Below is a small trained network, with its code and all its weights. Each question gives an input and a class and asks what happens when units are switched off, that is, made to give their printed mean instead of their output.

import numpy as np


def w(rows, s, z=0):
    codes = np.array(rows[::2]) - 128.0
    scale = np.full(codes.shape[1], s)
    scale[-1] = z or s
    return codes * scale


def f(y):
    return np.maximum(y, 0)


def log_softmax(a):
    a = a - a.max(-1, keepdims=True)
    return a - np.log(np.exp(a).sum(-1, keepdims=True))


def net(x, mask):
    res = np.array(x, float).reshape(1, 8) / 4 @ E
    y = f(res @ A[0][:, :-1].T + A[0][:, -1])
    res = res + np.where(mask, y, B[0][:, -1]) @ B[0][:, :-1]
    return log_softmax(res[-1] @ U[:, :-1].T + U[:, -1])


A, B = {}, {}
E = w([
[105,121,133,136,134,121,129],'x0',
[137,134,118,132,124,121,126],'x1',
[175,115,149,95,134,172,118],'x2',
[159,123,149,1,130,32,119],'x3',
[116,124,130,129,132,128,129],'x4',
[140,128,135,119,129,140,125],'x5',
[182,97,175,194,218,97,180],'x6',
[120,85,17,91,156,161,174],'x7',
],0.0081)
A[0] = w([
[111,108,19,112,189,72,140,119],'neuron 1',
[92,131,35,105,173,117,175,105],'neuron 2',
[147,54,128,62,131,36,118,71],'neuron 3',
[79,139,108,98,139,18,159,160],'neuron 4',
[165,133,160,131,254,71,184,97],'neuron 5',
[77,179,182,171,99,46,87,254],'neuron 6',
[123,22,27,72,149,137,230,74],'neuron 7',
[162,90,134,150,231,87,157,64],'neuron 8',
[165,105,169,146,192,151,170,116],'neuron 9',
[84,145,111,69,50,161,90,48],'neuron 10',
[172,125,149,45,133,44,155,121],'neuron 11',
[158,150,140,34,126,59,174,73],'neuron 12',
[152,104,178,151,164,93,145,71],'neuron 13',
[168,75,139,153,234,88,113,76],'neuron 14',
[41,131,132,71,87,189,37,65],'neuron 15',
[95,136,107,85,46,140,105,55],'neuron 16',
[124,70,44,105,201,176,130,76],'neuron 17',
[189,90,150,188,205,83,194,76],'neuron 18',
],0.0064,0.0054)
B[0] = w([
[153,113,152,97,182,122,75,179],'neuron 1',
[154,123,184,165,182,103,63,172],'neuron 2',
[99,99,218,195,42,219,163,175],'neuron 3',
[132,43,83,188,91,169,137,192],'neuron 4',
[105,175,87,98,120,99,170,191],'neuron 5',
[216,66,94,92,245,136,97,254],'neuron 6',
[159,157,186,136,166,97,42,193],'neuron 7',
[94,173,124,107,92,100,154,169],'neuron 8',
[88,134,93,72,81,127,163,176],'neuron 9',
[77,187,100,122,121,67,163,165],'neuron 10',
[124,86,160,209,106,194,164,199],'neuron 11',
[72,88,187,206,65,191,178,178],'neuron 12',
[92,144,133,100,127,82,103,152],'neuron 13',
[77,207,58,90,81,59,130,169],'neuron 14',
[108,171,67,91,95,84,149,175],'neuron 15',
[108,191,117,120,92,74,149,158],'neuron 16',
[158,157,255,185,149,95,71,170],'neuron 17',
[88,212,75,98,64,115,148,190],'neuron 18',
],0.0065,0.0071)
U = w([
[63,226,87,67,70,58,170,50],'0',
[167,68,104,114,150,145,136,254],'1',
[78,74,157,254,66,217,184,61],'2',
[197,126,204,100,195,67,26,39],'3',
[160,77,95,81,155,126,152,192],'4',
],0.0085,0.0056)

Each question gives the input, the list of numbers given to net, and the class t.
The units are the neurons (one row each of A and B). Each row of codes is followed by its name. A weight is (code - 128) times the scale printed after its matrix; where a second scale follows, it is the last column's (A, B and U).
mask holds one flag per neuron, in row order. A switched-off neuron (its flag False) gives its mean, the last column of its row in B, instead of its output. The means were averaged over made-up inputs and are rounded, as every weight is.
A unit's drop is (log p(t) with every unit on - log p(t) with that unit switched off) / (log p(t) with every unit on - log p(t) with every unit switched off).
The circuit of an input: a set's keep is (log p(t) with only the set's units on - log p(t) with every unit switched off) / (log p(t) with every unit on - log p(t) with every unit switched off). Starting from the 12 units with the biggest drops (on a tie, the unit counted first), units are removed one at a time, each time the one whose removal leaves the highest keep (on an exact tie, the one counted first), for as long as the keep stays at least 0.8.
units of the circuit, in order: the units of the circuit, biggest drop first
unit that matters most: the unit with the biggest drop
top k neurons: the k neurons with the biggest drops, biggest first
drop when u is switched off: that unit's drop, to one decimal
input [-5,6,-8,4,1,-3,-2,5], class 1: unit that matters most -> neuron 4
input [8,8,-3,-1,-6,-7,8,-6], class 0: units of the circuit, in order -> (neuron 18; neuron 14)
input [6,-7,4,-5,7,1,-7,5], class 0: units of the circuit, in order -> (neuron 15; neuron 10)
input [-5,3,-1,8,8,5,6,-6], class 2: units of the circuit, in order -> (neuron 11; neuron 12)
input [8,-1,-2,8,3,-8,-1,3], class 2: top 2 neurons -> (neuron 3; neuron 12)
input [7,-4,-5,-8,-4,-5,-8,5], class 0: units of the circuit, in order -> (neuron 15; neuron 10)
input [7,8,6,5,3,-6,-3,8], class 3: units of the circuit, in order -> (neuron 7; neuron 17)
input [7,-2,0,1,-5,-5,7,-6], class 0: top 3 neurons -> (neuron 18; neuron 14; neuron 5)
input [-8,-8,-8,4,8,3,-3,-5], class 1: top 2 neurons -> (neuron 6; neuron 4)
input [0,2,0,0,-6,7,2,8], class 3: top 2 neurons -> (neuron 7; neuron 17)
input [5,7,-4,8,-3,5,-6,1], class 2: drop when neuron 12 is switched off -> 0.2
input [3,0,0,0,-3,-3,-2,7], class 3: drop when neuron 7 is switched off -> 0.2
input [4,4,0,-5,-7,-3,7,8], class 3: drop when neuron 11 is switched off -> 0.0
input [-5,-6,-5,-3,-8,-4,-4,8], class 3: top neuron -> (neuron 7)
